Below are the code and all the weights of a small trained network. Each question names an input and a class and asks about switching units off, where a switched-off unit gives its printed mean instead of its output.

import numpy as np


def w(rows, s, z=0):
    codes = np.array(rows[::2]) - 128.0
    scale = np.full(codes.shape[1], s)
    scale[-1] = z or s
    return codes * scale


def f(y):
    return y / 2 * (1 + np.tanh(0.7978845608 * (y + 0.044715 * y**3)))


def log_softmax(a):
    a = a - a.max(-1, keepdims=True)
    return a - np.log(np.exp(a).sum(-1, keepdims=True))


def net(x, mask):
    res = np.array(x, float).reshape(1, 4) / 4 @ E
    y = f(res @ A[0][:, :-1].T + A[0][:, -1])
    res = res + np.where(mask, y, B[0][:, -1]) @ B[0][:, :-1]
    return log_softmax(res[-1] @ U[:, :-1].T + U[:, -1])


A, B = {}, {}
E = w([
[25,44,97,34],'x0',
[96,207,250,41],'x1',
[249,109,106,34],'x2',
[96,253,33,72],'x3',
],0.0054)
A[0] = w([
[105,202,34,97,91],'n0',
[153,151,123,174,205],'n1',
[173,9,238,186,95],'n2',
[130,87,165,129,80],'n3',
[123,213,20,77,115],'n4',
[153,21,218,133,103],'n5',
[246,84,100,20,112],'n6',
[67,78,131,50,120],'n7',
[141,70,29,181,138],'n8',
[115,163,203,75,117],'n9',
[192,185,153,192,93],'n10',
[170,85,146,102,70],'n11',
[175,87,34,195,107],'n12',
[46,81,105,81,88],'n13',
[115,165,102,118,84],'n14',
[243,200,142,198,133],'n15',
[8,146,145,225,99],'n16',
[151,160,177,80,122],'n17',
[51,145,136,182,80],'n18',
[152,98,39,186,115],'n19',
[111,233,50,113,103],'n20',
[142,90,130,127,254],'n21',
[112,165,210,87,105],'n22',
[109,149,169,80,119],'n23',
[134,191,246,113,111],'n24',
[57,9,67,16,123],'n25',
[169,191,153,209,106],'n26',
[85,139,137,173,141],'n27',
[225,111,98,54,87],'n28',
[122,146,191,94,105],'n29',
[150,47,176,143,87],'n30',
[91,96,125,104,85],'n31',
[144,88,114,98,201],'n32',
],0.011,0.0071)
B[0] = w([
[110,151,79,163,197],'n0',
[137,181,143,76,205],'n1',
[104,172,53,177,228],'n2',
[138,114,105,162,127],'n3',
[105,178,77,151,228],'n4',
[110,166,73,159,198],'n5',
[55,76,204,202,224],'n6',
[193,123,124,124,194],'n7',
[116,62,114,78,219],'n8',
[120,77,108,101,188],'n9',
[197,111,135,158,182],'n10',
[121,104,123,178,129],'n11',
[144,20,96,120,211],'n12',
[188,104,142,167,176],'n13',
[132,108,108,169,129],'n14',
[229,151,152,136,237],'n15',
[67,81,208,199,218],'n16',
[113,104,138,101,165],'n17',
[108,90,159,173,159],'n18',
[136,55,100,105,197],'n19',
[109,168,78,157,208],'n20',
[95,208,146,53,233],'n21',
[124,64,101,114,183],'n22',
[130,102,114,112,163],'n23',
[144,60,99,98,209],'n24',
[253,141,139,136,253],'n25',
[182,113,146,160,190],'n26',
[110,137,157,126,164],'n27',
[89,70,173,197,182],'n28',
[133,89,105,117,157],'n29',
[129,128,89,174,160],'n30',
[156,110,131,149,131],'n31',
[101,177,158,79,191],'n32',
],0.04,0.0069)
U = w([
[244,160,127,154,183],'0',
[107,183,4,181,137],'1',
[129,61,55,69,146],'2',
[89,124,191,197,126],'3',
[128,216,136,42,202],'4',
[128,151,104,112,4],'5',
],0.011,0.003)

Each question gives the input, the list of numbers given to net, and the class t.
The units are the neurons (one row each of A and B). Each row of codes is followed by its name. A weight is (code - 128) times the scale printed after its matrix; where a second scale follows, it is the last column's (A, B and U).
mask holds one flag per neuron, in row order. A switched-off neuron (its flag False) gives its mean, the last column of its row in B, instead of its output. The means were averaged over made-up inputs and are rounded, as every weight is.
A unit's drop is (log p(t) with every unit on - log p(t) with that unit switched off) / (log p(t) with every unit on - log p(t) with every unit switched off).
The circuit of an input: a set's keep is (log p(t) with only the set's units on - log p(t) with every unit switched off) / (log p(t) with every unit on - log p(t) with every unit switched off). Starting from the 12 units with the biggest drops (on a tie, the unit counted first), units are removed one at a time, each time the one whose removal leaves the highest keep (on an exact tie, the one counted first), for as long as the keep stays at least 0.8.
units of the circuit, in order: the units of the circuit, biggest drop first
top k neurons: the k neurons with the biggest drops, biggest first
drop when u is switched off: that unit's drop, to one decimal
input [5,-1,-3,-4], class 0: units of the circuit, in order : [n25]
input [8,1,-1,-8], class 0: top 4 neurons : [n25, n7, n13, n4]
input [1,-8,-2,7], class 2: top 3 neurons : [n8, n12, n19]
input [7,-4,7,2], class 0: top 2 neurons : [n25, n16]
input [7,4,6,-8], class 1: top 2 neurons : [n2, n5]
input [-6,3,7,6], class 3: top 3 neurons : [n6, n28, n25]
input [4,-2,4,5], class 1: top 2 neurons : [n4, n15]
input [1,-8,-7,5], class 2: top 2 neurons : [n8, n19]
input [8,-4,2,-8], class 0: top 2 neurons : [n25, n7]
input [-6,-3,0,7], class 1: top 2 neurons : [n20, n4]
input [-5,-3,8,8], class 1: top 4 neurons : [n4, n20, n0, n16]
input [-6,3,-7,-1], class 3: top 2 neurons : [n16, n25]
input [-1,-5,2,-4], class 2: top 3 neurons : [n12, n8, n4]
input [-7,-2,8,-6], class 3: top neuron : [n6]
input [-6,-6,-7,-3], class 3: top 2 neurons : [n16, n25]
input [7,-7,4,-6], class 0: top 3 neurons : [n25, n13, n24]
input [-2,8,1,6], class 2: drop when n24 is switched off : 0.2
input [3,2,5,-2], class 3: drop when n6 is switched off : 0.7
input [1,-6,-2,5], class 2: drop when n12 is switched off : 1.5
input [1,-5,8,1], class 3: units of the circuit, in order : [n6]
input [7,2,-8,4], class 3: drop when n18 is switched off : 0.9
